Below are the code and all the weights of a small trained network. Each question names an input and a target symbol and asks about switching units off, where a switched-off unit gives its printed mean instead of its output.

import numpy as np


def w(rows, s, z=0):
    codes = np.array(rows[::2]) - 128.0
    scale = np.full(codes.shape[1], s)
    scale[-1] = z or s
    return codes * scale


def f(y):
    return np.maximum(y, 0)


def softmax(a):
    e = np.exp(a - a.max(-1, keepdims=True))
    return e / e.sum(-1, keepdims=True)


def log_softmax(a):
    a = a - a.max(-1, keepdims=True)
    return a - np.log(np.exp(a).sum(-1, keepdims=True))


def net(x, mask):
    ids = ['ζηστφψω'.index(c) for c in x.split()]
    T = len(ids)
    res = E[ids] + P[:T]
    r = res
    for j in range(3):
        rows = slice(3 * j, 3 * j + 3)
        q, k, v = (r @ M[0][rows].T for M in (Q, K, V))
        z = softmax(np.where(np.tri(T) > 0, q @ k.T / 3**0.5, -1e9)) @ v
        o = O[0][rows]
        res = res + np.where(mask[j], z, o[:, -1]) @ o[:, :-1]
    y = f(res @ A[0][:, :-1].T + A[0][:, -1])
    res = res + np.where(mask[3:7], y, B[0][:, -1]) @ B[0][:, :-1]
    return log_softmax(res[-1] @ U[:, :-1].T + U[:, -1])


Q, K, V, O, A, B = {}, {}, {}, {}, {}, {}
E = w([
[254,126,8,94],'ζ',
[183,116,50,150],'η',
[151,145,101,28],'σ',
[101,138,88,139],'τ',
[131,207,50,104],'φ',
[207,183,185,154],'ψ',
[70,114,203,61],'ω',
],0.0071)
P = w([
[103,106,108,122],'0',
[178,131,159,3],'1',
[128,188,143,40],'2',
[98,212,157,63],'3',
[79,232,169,77],'4',
[72,255,186,72],'5',
],0.0068)
Q[0] = w([
[105,152,130,101],'H0',
[182,197,163,19],'H0',
[123,169,136,3],'H0',
[126,105,118,134],'H1',
[98,16,85,216],'H1',
[197,32,111,154],'H1',
[106,94,122,215],'H2',
[96,16,160,166],'H2',
[77,148,91,92],'H2',
],0.046)
K[0] = w([
[147,151,181,105],'H0',
[92,13,56,183],'H0',
[86,34,150,234],'H0',
[106,99,129,125],'H1',
[69,42,90,11],'H1',
[30,34,141,149],'H1',
[171,123,4,112],'H2',
[193,47,51,169],'H2',
[179,168,185,167],'H2',
],0.033)
V[0] = w([
[76,164,226,161],'H0',
[183,151,173,4],'H0',
[219,77,146,153],'H0',
[99,122,146,31],'H1',
[81,142,39,139],'H1',
[138,126,152,169],'H1',
[135,105,104,127],'H2',
[164,217,90,126],'H2',
[59,112,84,60],'H2',
],0.025)
O[0] = w([
[229,170,146,236,76],'H0',
[151,253,144,34,198],'H0',
[174,70,162,42,127],'H0',
[210,157,94,141,193],'H1',
[64,149,20,155,1],'H1',
[91,106,164,127,121],'H1',
[147,159,152,107,65],'H2',
[135,142,36,123,216],'H2',
[39,152,152,180,138],'H2',
],0.019,0.0082)
A[0] = w([
[208,147,175,179,23],'N0',
[137,36,98,254,3],'N1',
[195,195,101,201,11],'N2',
[91,35,79,174,100],'N3',
],0.012,0.0022)
B[0] = w([
[124,110,75,40,255],'N0',
[168,247,158,102,151],'N1',
[79,94,204,143,213],'N2',
[186,48,142,219,178],'N3',
],0.012,0.019)
U = w([
[35,87,113,75,2],'ζ',
[79,43,153,122,88],'η',
[67,208,108,105,95],'σ',
[146,142,171,169,139],'τ',
[62,120,107,140,161],'φ',
[161,103,148,82,177],'ψ',
[64,111,254,121,153],'ω',
],0.0039,0.0078)

Each question gives the input, a string of symbols that net reads in full, and the target symbol t.
The units are the heads (3 rows each of Q, K, V and O) and the neurons (one row each of A and B). Each row of codes is followed by its name. A weight is (code - 128) times the scale printed after its matrix; where a second scale follows, it is the last column's (O, A, B and U).
mask holds one flag per unit, heads first, then neurons. A switched-off unit (its flag False) gives its mean, the last column of its rows in O or B, instead of its output. The means were averaged over made-up inputs and are rounded, as every weight is.
A unit's drop is (log p(t) with every unit on - log p(t) with that unit switched off) / (log p(t) with every unit on - log p(t) with every unit switched off).
The circuit of an input: a set's keep is (log p(t) with only the set's units on - log p(t) with every unit switched off) / (log p(t) with every unit on - log p(t) with every unit switched off). Starting from all 7 units, units are removed one at a time, each time the one whose removal leaves the highest keep (on an exact tie, the one counted first), for as long as the keep stays at least 0.8.
units of the circuit, in order: the units of the circuit, biggest drop first
unit that matters most: the unit with the biggest drop
top k neurons: the k neurons with the biggest drops, biggest first
heads that matter: for each layer, one digit per head in row order, 1 if its drop is at least 0.15 and else 0, layers parted by /
input η σ η σ, target η: units of the circuit, in order	(H0; N3)
input η σ ζ, target η: unit that matters most	H0
input τ ψ ψ η, target τ: units of the circuit, in order	(H0; N1; N3)
input ζ ψ ψ η τ, target ζ: top 2 neurons	(N3; N1)
input φ ω ψ η, target ω: heads that matter	111
input σ τ ω, target σ: heads that matter	110
input τ ζ η τ, target τ: units of the circuit, in order	(H0; N3; N1; N0)
input ψ σ σ σ φ φ, target φ: heads that matter	011
input ω τ η, target ω: units of the circuit, in order	(N2; H0)
input ζ ζ ζ, target ζ: heads that matter	100
input ψ φ σ ω ω, target ω: heads that matter	011
input τ σ ψ σ ψ, target τ: top 3 neurons	(N0; N1; N3)
input ω ψ ψ ψ ζ ω, target ω: heads that matter	101
input σ ψ ω φ ψ, target σ: top 2 neurons	(N2; N3)
input σ τ η, target σ: units of the circuit, in order	(H0; H1)
input σ τ σ, target σ: units of the circuit, in order	(H0; H2)
input σ ψ σ ω φ, target ω: top neuron	(N0)
input σ τ ψ ψ, target σ: top 2 neurons	(N3; N2)
input σ σ σ τ, target σ: heads that matter	100
input φ σ σ τ, target φ: heads that matter	110
input ζ ψ ψ σ σ, target ζ: units of the circuit, in order	(H0)
input η φ ψ ψ, target η: heads that matter	100
